Each row has a class, written after it.
[ -43  -93   25   48   36  132  103  -78  -26  -35 -158  -13   21 -172
   56  -56  -59  -14  189  147   73  -65 -155   85    3  -30   33  119
   -9   46    4   -2   78   66 -146  -10   90 -102   -8] -> Geb
[-290 -266 -130 -210 -425  280 -288  160  -35  424 -245  241 -231 -264
 -148  165   32  118   49  157 -310 -336 -334 -726  178  542 -132  361
  -40  -94  109 -126 -470  -53  108  106  100   53    6] -> Suri
[  71  102  -67  109  -21  -74  -23  121   46   81  -21   87  111 -125
 -128  -76  -94  -58  -11   63   80  -73   61  110 -111  213   95   56
   46  -17  -89   31  -86  -64  -26   53   99  -20  115] -> Zufi
[  57  213  234  128  -93 -156  139  168  103 -116   88    9   28  -64
  -28 -143   40 -138  -29   -9  155   28   20  360 -156 -174   57  -43
   -3  100 -112   34  -11  -93   14  -34  121   33    6] -> Suri
[ 254  126  139  146   32  -86   95    0   84 -157  111  -42   54 -160
  -87 -163   68  -19   28   70  101  -18   49  366 -112 -229   20  -87
  -47   12  -62  161  134  -35  -40  -41   75    3   89] -> seg
[ 108   88 -150  130 -109   14  -18  133   64    6    1   80   66 -176
   10  -47  -65   48   83   57   58   20  -43   34  -31    3   63   46
   28  -14  -26   -4 -113 -144  -41  122   68   19   -9] -> pomov
[ 460   89  848 -329  434  -22 -422   34  246  -77  143 -403 -285  149
  143   74  559  260 -175  189 -397  771  -51  165  263 -267 -133 -148
  -90  -60  355  349  538  384  183 -135 -111  109  508] -> vil
[ 102  -31   32  -81  166  -53 -119 -191  -66   34 -143 -321  -79  -92
 -180  -45   -1  154 -259  168  119 -143   -8  -85 -176  222   17   49
  -76 -126  -43  199  144   44  176 -161  147   48  199] -> ger
[  28    2 -128   76 -253   60  -53   52    9  -30   25   76   79  -46
   48    8 -252   29   11  -32  -83   93  124  -24  170  -58   37  110
  -22   31   91  135  -21  -49    5   19 -101   73  -97] -> Zufi
[ 100  178  269   63 -125  -61  152  122   59 -203  127 -162  -30 -109
  -28 -155   27 -130  -25    3  138   46  -65  395  -16 -338   59  -46
  -14   36 -113  121   46  -49  -65  -57  192   55   46] -> ger
[-107  -14  157   22  -58    6  -66  -20   -1    7  -69 -240   11 -181
  -12  -20  -23   28 -100   35  132  168  -39  -34  -72   47  117  106
  -33  -23   12   -8  123  -12  -46    3  184  -11  140] -> vil
[-525  395  185 -238 -134 -248  208  635   67 -103  205  204 -101  590
  293  222   19 -487  -56 -478  -62   83 -101   20  246 -266  -61 -311
   31  -12  -40 -227 -144  158  -55  -47 -298 -120 -310] -> seg
[  63 -239   87   53  210  267  -79 -172   -3  119 -248 -258   28 -174
   40  -29  -41  239 -100  229  151  -60   -6  -61  -42  123    2   66
   55  -49   11   26  -35  -77  -15   29  258   -3   85] -> pomov
[  -5  136 -246  135 -126  -21  -27    7   52   45  129  171  206  -70
  -17  -59   11  -64   35  -70  -29   -1   58   10  -97  -22  122  -39
  124    3  -88 -103  -50  -55 -146   86   70  -52   22] -> ger
[ -22  -74  -55  -57  110  114  114  -80  -49   44 -113  138   21   10
    8   43 -103  -31   71  221   79 -204  -38  -83  -44  139 -107   -5
   26   29  -19  -47 -139   36  -53  -32   17 -125 -145] -> zosoz
[ 292   57 -250  144  479  454  166 -219  154  248 -390  -57  219 -215
 -238  -65 -336  318 -203  565  -26   70  121 -199 -127  313  -31 -233
  203  -93  -26  231   -8 -103   23   48  200  180 -159] -> Geb
[   4  -82   42   29  165  127  174 -145  -85   13 -211   53  -49  -35
   15    0 -173  -19   97  208  114 -102   12  -88  -60  192  -13   77
    4   -6   66   56  -65   30  -49  -56  -51  -62 -195] -> seg
[ 240  168  236   83    0  -62  127  121   59 -143  171  -71  124 -254
  -40 -119  131  -69    6   83  194 -182  -62  362  -70 -241  103 -102
  -38   43 -143   96    6  -82  -36  -63   97   -8  157] -> seg
[  90  -27   70   54   -4   68  103   88   25  -72  -29  -77 -124  -61
  -26  -20  -57   89   -3    0  -51  -76  -16  176   17 -155  -24   64
    0   73  -80   87 -124  -92   95   61  188   97 -132] -> vil
[  18   54   14   -7   64   10   98   71   63    1  -18  -36 -123    0
 -108   43  -21  -11   12    4 -181   -6   50   82   67 -121  -22   16
   31   56  -81  102  -61  -34   70   59  160   57 -184] -> Peg
[ 147  115  -63   99 -288   69  -36  126  106 -167   28   93  103 -211
  101  -53 -205   77  153   74   11  174   94   12   77 -140  -25  151
  -74   72   43   91   82  -60  -38   37  -36   72    9] -> Geb
[  61 -151  -16  111  166  101  -76 -206  -64   99 -171 -286  -15 -206
  -93  -28  -78  157 -206  167  170  -92  -29  -87  -87  178   58   60
  -18 -122   29   93   86   56   17  -95  189  -48  147] -> Suri
[-239 -466  871 -269  503 -200  -52 -458   60  -48 -299 -618    7  181
 -229  -53  234 -152 -167  118   15  283    5  461 -105  365   43 -285
   -9  306  145  361  336  153  -75  -77  117  -11  346] -> Peg
[  15  149 -152   19 -147  -74  -97   64   66   57  127   63   92 -165
  -87  -41   18  -78   27  -19  -57   26  -10  -32  -78   67   95   47
   40    1  -63  -31  -33  -65  -52   87   72    8  119] -> Geb
[  92  109 -206   78 -170  147   -5    4   10  -68   -7   86   42  -97
   55   20 -294   29   94   33  -59  161  137  -67  199  -72   24  147
  -33  -48   76   77   94   35  -23   -4  -80   57  -24] -> zosoz
[ 182  131  241  186 -102 -140  212  151   38 -161    7   54 -107 -118
  -75 -139   96 -186   94  -23  170  -11 -123  427 -152 -232  103   25
  -72   52  -44   17   55  -90   24  -41   87   -8   68] -> Zufi
[ 866  204  287  226  331 -257  127  -53   45 -284  149   14 -239  256
 -221 -313  132  259   16  295  235   59  160  652 -225 -291  -45 -179
   53 -152 -251  349  223  -80  167   -7  337    4  364] -> seg
[  32  185 -403   62 -145 -113    2   72   -4   51  135  213  125  -14
  -78  -25  -60  -76    7  -69  -19 -117   98  -93 -110   84   38    9
   43  -55 -133  -85 -120  -85  -14   26  -13  -68  -51] -> Zufi
[ 142   35 -114  124  251  105  172  -71  -74   20  -74  -41   81 -172
  -34  -48  -39   -6   36  209  178 -252 -125   -3  -77   69   34  -73
   70 -124 -102   38  -66   25  -73  -43  108 -151  -38] -> pomov
[ 425 -442 -136  464  -93  286  -40 -164  -29 -158 -423  -21   27 -106
  126 -164    0  899    2   68  290  246  -31 -328 -401  172 -222  143
  -19  100   88   16    6 -306  236   44  190   18  229] -> zosoz
[  57   28   67   29   19   65  120   95   30  -49  -24 -101  -78  -36
   -3    4  -38   36   42   13 -127  -16   23  105  109 -142  -16   51
   50   54  -77   99 -125  -74   78   71  154  103 -142] -> pomov
[  34  288 -486 -117  162 -348  -94 -266 -186  -14  400 -139  145  293
 -191  286 -245 -186  -38 -138 -635   55  479 -326  360 -122  270  -29
   -2 -193  -52  548  236  268  177  -46 -252   31   78] -> gozo
[  19 -206   61  -16  -59  196 -153 -178  -68    7   14 -300  -68 -196
   13  -24   -5  192 -147  -19   31   80 -117 -118   -2  -45   -7   91
  -36   -6   68   28  -20  -43   74   -2  178  157   24] -> Zufi
[ 127 -108   33  149  267  123  120 -136  -65   90 -138   66  -35  -60
  -36    3 -184   61   -7  216  177 -189  -63   40 -119   54   14   10
   58  -50   18    9  -85  -54  -30    0   84 -114 -123] -> Peg
[  38   83 -253  -14 -101   52  -47  104   38   74  117   80   73  -31
  -10  -30  -65  -41   21   38   -8  -51   77  -49   -2   18  -27   -5
   71    5  -92  -78 -138  -55  -88   63   60    9  -33] -> gozo
[ 122   -1  103   60   18   67  115  155   25  -35   20  -36 -171  -10
   58  -13   -1   80    3  -48 -121  -58   12  117   14 -140  -48   60
   19   64  -42   40 -182  -68  128   50  104  107 -115] -> Suri
[ -16 -117  311  -99  214  100 -158  -62   37   31  -39 -399 -260 -314
  -93 -112  114   35 -211   83  100   56 -178  211  -49  -46   -4   86
  -93  -22  100  146   47   26  -40  -20  267  109  -89] -> pomov
[ 148  108  143  144 -145 -136   82  128   85 -163   29  -99   56 -169
  -86 -172   17   -8  -82   11  176  -73  -34  316 -171 -197   28  -57
  -97   82  -82  153  134 -110   71  -70   88   31   95] -> Geb
[ 149   -6  -23  -28  260  133  103  -42    7  -47 -160  -31  -52  -41
   -2  -42  -13   47   34  207   47  -62  -52   64  -73   26  -84  -47
  -35  -23   14  121  136  124  -33  -95   -2  -71  -13] -> gozo
[  77  301  149   78  119 -189  143  201  110  -54   97  -26   27  -97
 -143  -75    4 -183  -93  -22  117 -102  -70  363 -107 -187  150 -155
  -10  -14 -143  104   96  -70   27  -46  102  -25   24] -> Peg
[ 183   89 -202   99 -229  107  -54  104   30 -146  120  146  163 -167
  162  -98 -135   55  101  -14   59   24   85   41   -1 -115  -27   83
  -44   33   32   19   31  -30  -84   -8 -149   30   61] -> Geb
[  90  143 -159  105 -238   51  -76   46   46  -94  106   40  149 -157
   54  -21 -173   40   -6  -29  -43  159  144  -64  125  -83   51   79
   -8   -6   74  148   81    4   -8    9  -80   80  -98] -> Zufi
[  39  104 -122  141 -162  -67  -68  119   63   78   72  109   59 -178
 -121  -93    0  -48    3  -11   76 -121   24   31 -175  113   69   72
   43   79  -48  -59 -104 -112  -45   83   73   -7  -29] -> Geb
[  50   20   -7   41  -36   31  106   92   53  -50   -3  -37 -134  -14
  -29  -11  -91   14   34  -14 -103   -6    4  121    3 -170  -75   47
   29   84  -70   70  -54  -61   64   76  154   52 -163] -> Geb
[  58   58   39   23  -14   57  129  135   20  -45   22  -16  -88   74
   12   28 -128   44   13  -11 -120  -54    6  141   63 -186  -28   24
   38   53 -112   60 -184  -83  102   65  135   82 -118] -> vil
[ 191  256   18  120  -73 -130  196  229   64 -181   45   57   34 -201
  -21 -154  -24  -89    6   33   99   82 -101  297 -179 -220   43  -43
 -116  -30  -58   86  162  -28   31  -89   -8   19   43] -> Zufi
[  39  -24  -31  -15  196  225  183  -98  -95    4 -164   34  -82  -30
   18    3 -125  -20   64  219   63 -108 -137  -36    3   94  -40    6
   21 -104   22   -9  -71  112  -83  -47   10  -54 -138] -> vil
[  48   99 -113   46  -55  106  -15   41   31  102  161  138   86    8
  -18  -29  -30  -78   62   30  -57  -30   41  -29  -12  -50   22  -44
  112   29  -71 -117 -187  -60 -115   82   52    5   -9] -> Geb
[ 166   42   29   30  171   96  -73 -234  -15  -28    0 -370   79 -206
   -9  -43 -110  129 -173  228  138   -3    9  -19  -18  -55   63    0
    6 -188   11  192  101   44  -19  -91  173   68  144] -> ger
[ -54   -3   68  -14  122   47  132  -87  -70   53 -196   -1  -44   30
  -64   33 -157  -55   36  230   18 -107  -62   13   55   98   40   61
  -16  -79   16   85   -8   86  -24  -63   12  -66  -65] -> vil
[ -26  258 -179   26  -75 -123  -24   83   64  148  144  185    5  -16
 -121   34 -135 -157   -2  -16  -29  -79   48  -27   -4   30  118   35
   50  -82  -99 -111 -160 -117    5   90   89  -43  -63] -> zosoz
[ -40   43  369 -358  412  -25 -319  -92   61  344  300 -342 -505  629
  -80  203  334  115 -332 -243 -326  349    6 -299  313 -275  -96 -321
  100 -245   -8  -55   45  -18  235   13  159   32   82] -> seg
[ 333   94  169  176  621 -221 -161 -424   13   77  -67 -269 -344 -263
 -293 -132 -332   10 -120  345   87  102  215  168 -274  467  136  332
   81 -183  253  559  103  123   67   87  226    3 -340] -> Zufi
[  25   41 -184   32 -129  -34 -209  119   80  139   67  145  -31 -191
  -65  -30   54  -70    2  -27    0  -63   20  -30 -146  142   73  110
   30   30  -38 -102 -129  -62  -33  118  138    0  -11] -> ger
[  61  151 -151   29 -118   22  -70   16   65  -35   63   67  -54  -81
  -45   -4 -192  -18   34   17  -57  197   80    6   95 -115   -2   88
  -21  -33   42   94  133    6  -22   14    2   42 -119] -> Peg
[ -30   94 -217   77 -220   42  -11  -78   18  -81  -24   52  123  -72
    8   -2 -286   70    5   24 -104  238  161 -125  161  -14   -9   94
  -16  -40  110  148  218   74  -17   -6  -97   43 -113] -> zosoz
[ 238   45 -121  148 -297  114   32  135   17 -176   31  137   90 -193
   91  -38 -255   95  126   91  -11   67  118   51  171 -113  -16  132
  -88   53   92  154  -22  -15    6   25 -124  106  -60] -> zosoz
[ 295 -167  131   55  155  369  -50  -91    2  -11  -93 -236  -67 -366
    8  -68  121  273   35  255  160   52 -149   38  -25 -154    2   53
  -53  -21  -14   21   43  -31  -51  -10  294  104  220] -> seg
[   4  216 -133   23  -50   56    4   17   50   70   74  131   81   22
   -2   98 -296  -16  -54  -25 -193  156  148 -124  181  -85   17   55
   66  -61   46  128  -11  -59   95    8 -114  110 -191] -> Zufi
[ 101  263 -346   33   19 -157  -75   81   69   87  145  200   55 -126
 -143  -34  -47 -107  -89   17   55 -113   89  -18 -214  123   47  -27
   25  -73  -88  -30  -19  -53   45   29   32  -24  -66] -> zosoz
[ 165  116  -95  183 -266  114   39  135   45 -132   65   90   92 -144
  139  -76 -174   40  168    4  -40  172  109   50  147 -209   35  114
  -10   19   92   73  112   -8  -92   50 -125   67  -12] -> Geb
[ 109   -2   78   -1   43   62   55   61   36   13   47    8 -190   12
  -41   49  -38   18   -4    4 -138  -54   -1   89   12 -164  -76   75
   38   54  -72   21 -241 -105  125   63  187   80 -158] -> Peg
[ 151 -211   96    0   77  122  -84 -200  -37   80 -132 -234 -183 -194
 -170  -22   36  241 -181  116   32   77 -180  -44  -85   45   -7  123
    8  -64   34   81   34 -128  111  -20  292   91  175] -> Zufi
[ 119  -97  299 -134  127   59 -214  240  248   37 -182   49  -14 -636
 -217 -235  575 -163  275  211  315 -583 -239  544 -293  349   11   92
 -140  241 -162  -79    0    9 -178   30  293  -37  392] -> seg
[  43  -99  -12   56   63  127  119  -66  -30   -9 -149   19  -43  -48
   27  -18 -105   18   86  129   18   23  -91   30  -15  -10   -9   35
    9   14   73   16   21   18  -44  -13   24  -14 -104] -> Zufi
[  44    9   62  -30  -27   68   65   48   19   13   87 -133 -192   65
   -2   68  -23   55  -36  -60 -174  103  -30   48  103 -293  -52   37
   53   49  -45   62 -112 -110  121   87  162  119 -138] -> gozo
[  32 -112   12  -47   16  206  -58 -166  -56   14  -65 -175   67 -229
   26   18   18  192 -133  190   60  -23  -16 -252    3   70  -38   54
  -21  -32  -15   14   17   44   48  -73  153   77   26] -> Suri
[ 295  -46  362  247   71  -89  301 -454  -84 -385 -174 -472   27  159
 -179 -176   40  463   43  122   56  438  272   25  -10 -159  -66   67
   89  -50  -80  431  334 -229   99  -69  260  126  343] -> pomov
[ 150 -129   70  -37  218  134  -66 -200  -37   78 -145 -211  -11 -194
 -114    1   27  228  -41  257   58 -125 -155  -33  -56   97  -18   49
  -33  -96   65  123  104  -29   34  -48   79   63  228] -> Zufi
[ 212  144  -77   12 -111   73  -80   91   97  -69   55   94   13 -201
   50  -22  -82  106   64   84  -42   54   48   16   43  -50  -16   99
  -42  -14   63  101   88  -30   49   44  -42   64   31] -> zosoz
[ 125  138 -151   15  144  -87  -31   -1   26   62   73   65   69  -42
 -120  -70  -21 -128  -20  133  116 -195   50  119 -186  127   41  -53
   35  -31 -107   28  -56   15  -57  -14   64  -78   55] -> gozo
[ -38 -215   17  -30  110  210  -72 -244  -94  142  -52 -376   16 -262
 -114   23 -113  221 -291  132   -7  -16  -74 -212   89   74   29   34
   54  -96   18  177  -20  -12   23  -40  238   85  -18] -> seg
[  51  -14   74   33   21    1  103   54   -4  -28   50  -71 -107  -14
  -54    7  -40   45  -22  -49 -129 -102   31  131   21 -149  -16   65
   22   99  -83   76 -179  -97  108   47  138   87 -186] -> Peg
[  -2   75 -193   94  -89  -81  -68  121   31   91    1   62   82 -172
  -50  -51   17 -127   38    6   88  -90    9   53  -68  102  143   33
   11  -45  -89  -98    0  -30  -71   77   99  -93   76] -> pomov
[  70  -97   35   28  132  251  -39  -85   -1  141 -173 -343 -132 -212
  -38   -2  -87  192 -125  236   70   87 -153  -87   78  -38   18   68
   26 -150   35   39   -7  -55   -2   19  285   67   17] -> pomov
[  51   27  120    3  -59   33   58   48   19  -24   65 -117 -146   49
   -4   24 -101   22  -25  -13 -111   65    9  137   60 -267  -22  102
   42   55  -82   85 -110  -98  119   61  217  113  -58] -> gozo
[  14  118 -159   70  -74  -53 -125  144  107   88   21   96   32 -212
  -71  -74  -68  -51  -73   22   89  -37   53    9 -207  143   43   97
    6   51  -17  -55  -67  -79  -32   56   87   14  -83] -> Geb
